The rows lie along a hidden order. The number after each row says roughly how far along it the row is, from 0 to 30. A new part has a new order.
(in the rows, 128 means zero)
[162 133  83 118 117 135 105 150 114 119 109 126 102 172 143 165 172 207] : 29
[128 128  94 129 121 159 121 125 122 118 135 134 139 150 168 160 146  81] : 16
[117 132 114 138 137 133 129 148 143 130 112 138 187 131  59  91  98 222] : 20
[156 128 169 138 142 126 160 137 131 102 132 118 107  88  60  84 175 154] : 20
[134 129  98 125 136 171 110 145 119 128 151 149 165 174 176 180 160 108] : 21
[154 131  83 115 110 125 128 129 116 124 108 123  52 198 164 145 161 142] : 21
[133 126 124 127 146 161 152 142 147 133 135 145 155 137 128 105 134 200] : 18
[153 128 114 127 128  98 173 118 136 109 101 101  77 109  54  80 169 201] : 20
[139 133  72 122 145 174 116 156 134 161 141 159 168 225 209 142 143 156] : 18
[147 134 101 119 130 132 128 138 146 161  86 134 107 209  64 128 115 218] : 14
[123 126 105 127 148 170 138 142 130 158 142 153 189 159 154 137 126 141] : 10
[105 123 133 130 130 178 109 127 123 152 142 149 211 139 159 196 101  21] : 0
[106 123 166 134 140 107 157 123 141 116 123 123 163  53  32  73  98 158] : 12
[128 125 196 145 158 136 160 136 142 103 163 140 161  56 111  51 171 109] : 22
[137 123 132 122 129 116 153 119 125 119 126 128  92 115 138 128 138 128] : 12
[105 123 170 137 139 166 123 134 126 124 159 144 188  95 132 128 134  74] : 12
[171 131 160 127 150 124 172 138 126 113 136 118  86 119  86  89 164 135] : 23
[110 128 101 132 137 138 122 132 138 144 120 140 208 149  86 122 101 176] : 12
[ 92 128 125 137 136 140 104 136 121 131 146 142 235 111 108 122 133 120] : 17
[154 130 105 127 125 111 155 129 128 101 114 106  43 131 102  91 167 196] : 24
[144 125 123 128 145 145 163 134 141 131 124 133 135 126 130 111 136 191] : 14
[123 124 135 135 151 153 141 145 135 129 152 148 187 128 153 108 146 162] : 15
[179 129 144 125 137 100 175 124 132 111 118 108  51 123  67  69 166 175] : 22
[132 124 159 129 149 125 155 120 135 124 152 139 151 102 185  88 138 126] : 9
[143 129 116 123 129 164 127 133 114 116 161 145 149 164 236 142 176  69] : 19
[124 127  81 129  95 124 118  99 112 131 114 107  80 155 161 169 126  34] : 1
[139 125 102 118 131 139 142 118 129 131 139 140 137 162 211 144 140 117] : 9
[110 126 139 132 153 148 131 145 130 143 159 153 199 127 130 117 124 132] : 14
[124 126 117 135 145 145 152 139 139 129 127 143 171 116 107 106 140 183] : 17
[123 129  87 124 151 174 130 146 127 155 141 161 174 202 190 146 132 179] : 14
[108 121 155 137 149 137 157 132 140 124 148 137 195  46  70  95 114 166] : 12
[149 130 143 134 154 152 159 134 142 112 155 151 142 113 139  80 172 122] : 20
[156 129 122 132 141 141 157 136 128 111 139 131 119 134 118 105 177 128] : 20
[ 88 120 142 135 137 136 151 109 136 141 147 137 175  83  80 117  93  84] : 3
[151 129 111 125 129 104 166 126 132 112 104 110  64 130  57  83 164 172] : 20
[176 139   1 111 116 162 106 149 111 153 108 147  98 255 237 185 188 160] : 21
[132 121 154 118 129 125 149 107 125 113 146 129 117 119 192 123 133  55] : 8
[106 123 162 134 114 111 130  88 125 125 156 122 144 106 187 130  86   1] : 0
[116 130  66 127 134 140 116 131 128 153 123 142 197 152 102 139 102 184] : 11
[133 128 187 139 164 130 157 146 153 107 145 145 171  67  95  56 152 162] : 27
[102 119 163 131 130 117 156 114 129 109 140 122 148  37  85 104 105  90] : 10
[148 132 131 128 161 180 137 155 145 138 143 157 139 191 168  99 169 183] : 27
[130 126 101 123 133 132 113 152 116 103 129 144 186 122 113 146 158 171] : 30
[141 129 141 132 155 159 153 138 142 128 152 149 151 152 166  84 171 124] : 19
[133 131  88 127 141 138 128 151 138 137 122 147 105 158 137 108 132 201] : 22
[150 130 167 135 149 117 158 150 131  92 144 127 131  85  58  56 163 199] : 30
[156 130 114 116 121 131 122 143 101 113 132 141  90 167 196 146 163 121] : 25
[163 129  45 129 108 116 161 111 137 123  87  93  32 137  94 129 153 244] : 17
[116 128 106 128 103 114 123 115 108 115 111 117 111 113 116 157 119  39] : 14
[119 120 162 122 131 129 146 116 127 123 150 135 143  90 184 127 109  94] : 7
[115 126 137 132 136 146 124 148 118  99 147 138 188  99 128 131 157 127] : 21
[163 130 171 130 159 146 163 144 150 126 124 145 116 144 120  82 158 179] : 25
